Below are the code and all the weights of a small trained network. Each question names an input and a class and asks about switching units off, where a switched-off unit gives its printed mean instead of its output.

import numpy as np


def w(rows, s, z=0):
    codes = np.array(rows[::2]) - 128.0
    scale = np.full(codes.shape[1], s)
    scale[-1] = z or s
    return codes * scale


def norm(h):
    return h / np.sqrt((h * h).mean(-1, keepdims=True) + 1e-5)


def f(y):
    return y / 2 * (1 + np.tanh(0.7978845608 * (y + 0.044715 * y**3)))


def log_softmax(a):
    a = a - a.max(-1, keepdims=True)
    return a - np.log(np.exp(a).sum(-1, keepdims=True))


def net(x, mask):
    res = np.array(x, float).reshape(1, 8) / 4 @ E
    u = 0
    for l in range(4):
        y = f(norm(res) @ A[l][:, :-1].T + A[l][:, -1])
        res = res + np.where(mask[u : u + 3], y, B[l][:, -1]) @ B[l][:, :-1]
        u += 3
    return log_softmax(norm(res)[-1] @ U[:, :-1].T + U[:, -1])


A, B = {}, {}
E = w([
[104,106,104,55,110,108,206,176,92],'x0',
[73,68,166,163,242,151,198,76,162],'x1',
[138,131,175,216,2,121,138,111,142],'x2',
[157,120,90,26,170,120,156,89,172],'x3',
[125,226,46,147,169,96,177,115,188],'x4',
[126,114,165,151,99,136,105,135,70],'x5',
[131,84,88,98,173,185,87,147,66],'x6',
[107,188,182,36,166,144,130,66,203],'x7',
],0.0097)
A[0] = w([
[104,174,62,2,220,164,160,57,194,110],'L0N1',
[165,139,118,80,160,131,127,126,161,253],'L0N2',
[211,113,116,119,97,124,133,226,99,16],'L0N3',
],0.0076,0.0049)
B[0] = w([
[122,89,138,148,172,101,149,76,185,254],'L0N1',
[65,139,146,7,170,63,120,98,131,205],'L0N2',
[162,110,106,125,132,143,103,141,74,147],'L0N3',
],0.016,0.0087)
A[1] = w([
[189,113,145,196,5,140,94,145,141,92],'L1N1',
[127,168,47,89,87,83,91,254,62,6],'L1N2',
[106,60,178,80,91,161,186,172,228,66],'L1N3',
],0.0086,0.0019)
B[1] = w([
[129,135,111,72,199,164,158,117,201,249],'L1N1',
[233,190,40,101,53,93,174,167,38,253],'L1N2',
[73,224,4,77,83,55,104,101,105,196],'L1N3',
],0.011,0.0052)
A[2] = w([
[126,144,133,201,222,130,176,112,94,77],'L2N1',
[96,136,193,132,149,113,80,92,151,4],'L2N2',
[1,138,182,80,115,121,188,127,8,70],'L2N3',
],0.008,0.003)
B[2] = w([
[105,109,143,132,108,71,101,192,172,209],'L2N1',
[133,217,78,127,79,175,87,212,200,227],'L2N2',
[220,89,2,138,139,239,135,122,117,253],'L2N3',
],0.015,0.002)
A[3] = w([
[151,198,191,103,14,194,71,107,131,253],'L3N1',
[190,109,151,163,35,128,166,14,171,230],'L3N2',
[129,254,205,78,91,139,81,15,200,172],'L3N3',
],0.0075,0.0035)
B[3] = w([
[68,253,130,62,167,149,182,146,125,188],'L3N1',
[16,92,87,100,135,29,157,127,102,170],'L3N2',
[34,128,156,70,188,100,164,189,142,253],'L3N3',
],0.012,0.0072)
U = w([
[135,120,169,254,98,91,110,129,161,2],'0',
[89,143,144,97,184,59,162,117,168,250],'1',
[195,183,82,117,80,100,149,131,54,123],'2',
[193,64,152,133,158,177,87,108,94,7],'3',
],0.015,0.0042)

Each question gives the input, the list of numbers given to net, and the class t.
The units are the neurons (one row each of A and B). Each row of codes is followed by its name. A weight is (code - 128) times the scale printed after its matrix; where a second scale follows, it is the last column's (A, B and U).
mask holds one flag per neuron, layer by layer. A switched-off neuron (its flag False) gives its mean, the last column of its row in B, instead of its output. The means were averaged over made-up inputs and are rounded, as every weight is.
A unit's drop is (log p(t) with every unit on - log p(t) with that unit switched off) / (log p(t) with every unit on - log p(t) with every unit switched off).
The circuit of an input: a set's keep is (log p(t) with only the set's units on - log p(t) with every unit switched off) / (log p(t) with every unit on - log p(t) with every unit switched off). Starting from all 12 units, units are removed one at a time, each time the one whose removal leaves the highest keep (on an exact tie, the one counted first), for as long as the keep stays at least 0.8.
units of the circuit, in order: the units of the circuit, biggest drop first
k most important neurons: the k neurons with the biggest drops, biggest first
top k neurons in layer l: the k neurons of layer l with the biggest drops, biggest first
drop when u is switched off: that unit's drop, to one decimal
input [-5,3,1,8,-8,-1,4,-1], class 3: units of the circuit, in order : L3N3
input [-2,5,7,0,-2,-8,6,-4], class 0: units of the circuit, in order : L3N3, L0N2
input [-7,-6,-1,8,-6,3,-1,-2], class 2: 3 most important neurons : L0N1, L0N3, L1N2
input [-5,-7,-7,-5,4,-2,-2,0], class 2: units of the circuit, in order : L0N1, L1N2
input [3,-7,-1,-8,7,1,-1,5], class 2: units of the circuit, in order : L0N1, L1N2
input [8,-5,7,2,8,-1,5,2], class 2: top 2 neurons in layer 1 : L1N2, L1N1
input [-8,-1,8,7,2,6,6,-6], class 1: 2 most important neurons : L3N2, L1N1
input [-5,7,-4,-6,-2,7,4,-8], class 0: units of the circuit, in order : L0N2, L2N1
input [-7,5,-3,-6,-7,8,-2,-2], class 0: top 2 neurons in layer 0 : L0N2, L0N3
input [8,7,3,-2,-5,5,-4,3], class 2: 2 most important neurons : L2N3, L1N3
input [3,-4,-1,1,-7,-3,5,2], class 2: 2 most important neurons : L0N1, L1N2
input [-5,-1,8,-7,7,6,5,1], class 1: drop when L1N1 is switched off : 0.2
